Here is a tiny trained network, its code and every weight. The questions are about switching its units off for an input and a class, where a switched-off unit gives its printed mean instead of its output.

import numpy as np


def w(rows, s, z=0):
    codes = np.array(rows[::2]) - 128.0
    scale = np.full(codes.shape[1], s)
    scale[-1] = z or s
    return codes * scale


def f(y):
    return np.maximum(y, 0)


def log_softmax(a):
    a = a - a.max(-1, keepdims=True)
    return a - np.log(np.exp(a).sum(-1, keepdims=True))


def net(x, mask):
    res = np.array(x, float).reshape(1, 5) / 4 @ E
    y = f(res @ A[0][:, :-1].T + A[0][:, -1])
    res = res + np.where(mask, y, B[0][:, -1]) @ B[0][:, :-1]
    return log_softmax(res[-1] @ U[:, :-1].T + U[:, -1])


A, B = {}, {}
E = w([
[128,129,127,127,128,128],'x0',
[186,138,114,155,5,93],'x1',
[30,187,160,60,84,92],'x2',
[44,52,85,181,62,191],'x3',
[165,120,210,47,95,223],'x4',
],0.011)
A[0] = w([
[68,84,169,98,215,164,63],'n1',
[121,139,101,181,143,76,87],'n2',
[228,51,99,160,162,147,118],'n3',
[181,164,128,111,143,85,185],'n4',
[24,136,152,82,78,81,160],'n5',
[82,97,103,151,108,164,193],'n6',
[110,103,106,124,103,185,146],'n7',
[200,159,132,111,128,80,163],'n8',
[199,112,158,171,38,65,66],'n9',
[104,107,108,78,165,155,19],'n10',
[138,95,166,76,107,197,119],'n11',
[179,110,125,127,135,189,104],'n12',
[164,103,126,119,84,71,58],'n13',
[98,127,140,141,200,154,60],'n14',
[60,189,197,102,103,125,86],'n15',
[60,230,133,96,115,102,137],'n16',
[108,138,68,166,179,58,36],'n17',
[116,107,78,146,151,67,96],'n18',
[179,109,172,130,127,196,53],'n19',
[179,110,230,76,130,177,88],'n20',
[178,141,195,111,109,205,67],'n21',
[117,133,140,104,233,142,85],'n22',
[131,164,51,179,170,98,115],'n23',
[102,104,152,137,238,162,61],'n24',
[204,120,112,192,177,175,104],'n25',
[82,133,53,164,140,50,73],'n26',
[185,138,190,30,168,122,151],'n27',
[144,124,76,169,150,28,83],'n28',
[43,104,116,162,96,179,165],'n29',
[184,126,135,95,50,135,77],'n30',
[219,225,136,68,174,72,159],'n31',
[162,200,175,143,167,82,172],'n32',
[99,147,112,203,173,113,66],'n33',
[119,203,172,120,170,131,140],'n34',
[61,132,153,80,156,81,94],'n35',
[152,127,142,101,109,245,95],'n36',
[131,161,124,141,52,113,54],'n37',
[81,33,61,132,75,195,161],'n38',
[201,68,73,224,216,186,133],'n39',
[94,16,166,93,186,96,54],'n40',
[131,107,173,94,116,163,4],'n41',
[182,147,110,152,50,79,79],'n42',
[87,71,84,122,87,166,117],'n43',
[109,144,87,168,69,185,123],'n44',
[212,193,86,71,153,104,130],'n45',
],0.011,0.002)
B[0] = w([
[83,54,121,100,41,58,193],'n1',
[98,157,177,182,66,124,180],'n2',
[231,163,96,48,58,167,219],'n3',
[99,93,106,185,240,181,193],'n4',
[255,184,60,63,71,173,218],'n5',
[107,138,105,177,184,222,187],'n6',
[119,141,112,154,226,142,172],'n7',
[127,83,99,148,193,159,200],'n8',
[125,16,108,89,81,38,211],'n9',
[97,81,132,110,89,87,155],'n10',
[71,183,186,218,86,126,192],'n11',
[147,185,141,84,91,134,175],'n12',
[135,77,121,135,107,86,169],'n13',
[99,57,109,113,101,42,169],'n14',
[212,172,112,96,88,131,199],'n15',
[202,150,79,76,52,198,207],'n16',
[118,153,185,190,95,117,197],'n17',
[132,170,197,162,110,93,180],'n18',
[110,184,169,116,114,102,183],'n19',
[109,145,207,175,108,129,219],'n20',
[73,169,168,168,94,114,201],'n21',
[104,61,128,121,115,85,191],'n22',
[111,181,195,179,90,143,195],'n23',
[110,38,120,82,86,57,193],'n24',
[195,188,50,22,119,146,205],'n25',
[113,169,208,148,109,143,209],'n26',
[103,158,158,148,176,159,229],'n27',
[73,177,193,157,109,123,204],'n28',
[134,112,61,124,205,203,206],'n29',
[77,68,152,115,75,31,191],'n30',
[97,94,72,126,240,196,254],'n31',
[110,145,58,180,189,192,204],'n32',
[108,141,193,184,97,118,177],'n33',
[119,103,73,121,125,151,182],'n34',
[149,134,71,118,76,120,178],'n35',
[95,192,181,152,152,100,196],'n36',
[97,92,100,73,107,87,181],'n37',
[116,115,100,174,199,185,228],'n38',
[194,169,90,40,92,147,249],'n39',
[99,74,124,103,103,79,166],'n40',
[138,160,202,155,135,88,165],'n41',
[89,60,125,92,114,66,203],'n42',
[109,84,90,180,182,203,192],'n43',
[98,84,94,161,197,148,185],'n44',
[98,104,94,157,176,184,211],'n45',
],0.007,0.014)
U = w([
[108,97,96,159,221,166,238],'0',
[196,188,96,62,92,136,109],'1',
[93,179,211,173,118,100,124],'2',
[97,7,123,105,113,42,6],'3',
],0.021,0.0014)

Each question gives the input, the list of numbers given to net, and the class t.
The units are the neurons (one row each of A and B). Each row of codes is followed by its name. A weight is (code - 128) times the scale printed after its matrix; where a second scale follows, it is the last column's (A, B and U).
mask holds one flag per neuron, in row order. A switched-off neuron (its flag False) gives its mean, the last column of its row in B, instead of its output. The means were averaged over made-up inputs and are rounded, as every weight is.
A unit's drop is (log p(t) with every unit on - log p(t) with that unit switched off) / (log p(t) with every unit on - log p(t) with every unit switched off).
The circuit of an input: a set's keep is (log p(t) with only the set's units on - log p(t) with every unit switched off) / (log p(t) with every unit on - log p(t) with every unit switched off). Starting from the 12 units with the biggest drops (on a tie, the unit counted first), units are removed one at a time, each time the one whose removal leaves the highest keep (on an exact tie, the one counted first), for as long as the keep stays at least 0.8.
circuit, biggest first: the units of the circuit, biggest drop first
most important unit: the unit with the biggest drop
top k neurons: the k neurons with the biggest drops, biggest first
drop when u is switched off: that unit's drop, to one decimal
input [7,-4,4,-2,-1], class 1: most important unit : n16
input [-1,8,-6,-1,-8], class 2: top 4 neurons : (n28; n23; n26; n2)
input [-5,-8,-1,7,-1], class 3: top 3 neurons : (n1; n24; n14)
input [6,7,0,-7,-5], class 0: top 3 neurons : (n31; n32; n4)
input [8,-5,-7,6,3], class 1: top 4 neurons : (n39; n3; n25; n31)
input [-1,5,7,-7,8], class 2: top 2 neurons : (n20; n21)
input [-6,0,7,1,-6], class 1: top 2 neurons : (n5; n16)
input [5,-5,-8,-2,7], class 1: top 3 neurons : (n25; n3; n39)
input [6,4,3,5,5], class 0: top 3 neurons : (n29; n38; n43)
input [1,8,-4,4,-8], class 2: top 3 neurons : (n28; n26; n23)
input [-6,-8,-4,-6,0], class 3: top 2 neurons : (n24; n1)
input [8,-4,-8,1,8], class 1: drop when n39 is switched off : 1.2
input [-4,5,-5,-2,-6], class 2: drop when n16 is switched off : 0.2
input [-7,-4,8,6,-2], class 1: circuit, biggest first : (n5)
input [-6,5,-3,-8,8], class 0: drop when n45 is switched off : 0.3
